Below are the code and all the weights of a small trained network. Each question names an input and a class and asks about switching units off, where a switched-off unit gives its printed mean instead of its output.

import numpy as np


def w(rows, s, z=0):
    codes = np.array(rows[::2]) - 128.0
    scale = np.full(codes.shape[1], s)
    scale[-1] = z or s
    return codes * scale


def norm(h):
    return h / np.sqrt((h * h).mean(-1, keepdims=True) + 1e-5)


def f(y):
    return np.maximum(y, 0)


def log_softmax(a):
    a = a - a.max(-1, keepdims=True)
    return a - np.log(np.exp(a).sum(-1, keepdims=True))


def net(x, mask):
    res = np.array(x, float).reshape(1, 6) / 4 @ E
    u = 0
    for l in range(2):
        y = f(norm(res) @ A[l][:, :-1].T + A[l][:, -1])
        res = res + np.where(mask[u : u + 7], y, B[l][:, -1]) @ B[l][:, :-1]
        u += 7
    return log_softmax(norm(res)[-1] @ U[:, :-1].T + U[:, -1])


A, B = {}, {}
E = w([
[90,193,149],'x0',
[175,44,106],'x1',
[133,56,165],'x2',
[113,223,115],'x3',
[2,142,150],'x4',
[150,143,174],'x5',
],0.0052)
A[0] = w([
[80,244,174,128],'L0N0',
[179,103,71,206],'L0N1',
[69,101,165,253],'L0N2',
[89,85,217,77],'L0N3',
[153,96,147,163],'L0N4',
[47,31,81,139],'L0N5',
[143,130,90,75],'L0N6',
],0.011,0.0019)
B[0] = w([
[129,141,79,254],'L0N0',
[92,110,22,189],'L0N1',
[165,118,253,205],'L0N2',
[123,3,156,185],'L0N3',
[163,178,117,163],'L0N4',
[87,215,72,207],'L0N5',
[172,99,198,142],'L0N6',
],0.0057,0.0071)
A[1] = w([
[123,170,248,68],'L1N0',
[131,115,88,12],'L1N1',
[2,153,96,87],'L1N2',
[11,72,25,150],'L1N3',
[240,226,93,252],'L1N4',
[98,75,180,163],'L1N5',
[105,48,27,147],'L1N6',
],0.0077,0.0024)
B[1] = w([
[112,56,145,178],'L1N0',
[177,152,48,137],'L1N1',
[182,122,165,222],'L1N2',
[254,136,169,220],'L1N3',
[89,73,25,254],'L1N4',
[119,177,218,184],'L1N5',
[147,47,207,208],'L1N6',
],0.0092,0.0052)
U = w([
[157,78,136,154],'0',
[191,224,144,83],'1',
[194,105,107,164],'2',
[144,156,147,3],'3',
[222,159,175,75],'4',
[141,108,247,189],'5',
[75,174,14,182],'6',
],0.014,0.0054)

Each question gives the input, the list of numbers given to net, and the class t.
The units are the neurons (one row each of A and B). Each row of codes is followed by its name. A weight is (code - 128) times the scale printed after its matrix; where a second scale follows, it is the last column's (A, B and U).
mask holds one flag per neuron, layer by layer. A switched-off neuron (its flag False) gives its mean, the last column of its row in B, instead of its output. The means were averaged over made-up inputs and are rounded, as every weight is.
A unit's drop is (log p(t) with every unit on - log p(t) with that unit switched off) / (log p(t) with every unit on - log p(t) with every unit switched off).
The circuit of an input: a set's keep is (log p(t) with only the set's units on - log p(t) with every unit switched off) / (log p(t) with every unit on - log p(t) with every unit switched off). Starting from the 12 units with the biggest drops (on a tie, the unit counted first), units are removed one at a time, each time the one whose removal leaves the highest keep (on an exact tie, the one counted first), for as long as the keep stays at least 0.8.
circuit, biggest first: the units of the circuit, biggest drop first
unit that matters most: the unit with the biggest drop
top k neurons: the k neurons with the biggest drops, biggest first
k most important neurons of layer l: the k neurons of layer l with the biggest drops, biggest first
drop of u: that unit's drop, to one decimal
input [-3,-5,-8,-8,-4,5], class 6: circuit, biggest first => [L1N4, L1N3]
input [-3,3,-7,2,8,-1], class 4: top 2 neurons => [L1N3, L1N2]
input [0,2,-5,2,5,5], class 6: 2 most important neurons of layer 0 => [L0N3, L0N0]
input [2,-5,2,-2,0,-6], class 1: 3 most important neurons of layer 0 => [L0N5, L0N0, L0N6]
input [1,5,6,6,3,-5], class 4: circuit, biggest first => [L1N3]
input [3,-5,-5,-5,8,-5], class 1: top 2 neurons => [L1N6, L0N0]
input [1,2,2,2,-6,5], class 6: 2 most important neurons of layer 1 => [L1N4, L1N3]
input [8,-3,-8,0,6,-7], class 1: circuit, biggest first => [L1N2, L1N3]
input [-6,-5,-6,2,5,6], class 6: 3 most important neurons of layer 0 => [L0N3, L0N0, L0N1]
input [4,6,-1,6,3,-4], class 4: top 3 neurons => [L1N3, L1N2, L0N4]
input [-7,3,5,8,6,-4], class 4: top 2 neurons => [L0N5, L1N3]
input [6,-4,-5,2,-5,-3], class 6: drop of L1N4 => 0.1
input [7,-2,2,4,-8,5], class 6: drop of L0N1 => 0.0
input [6,8,4,4,4,-4], class 5: unit that matters most => L0N2
input [8,3,-2,-7,7,-8], class 5: drop of L0N0 => 0.1
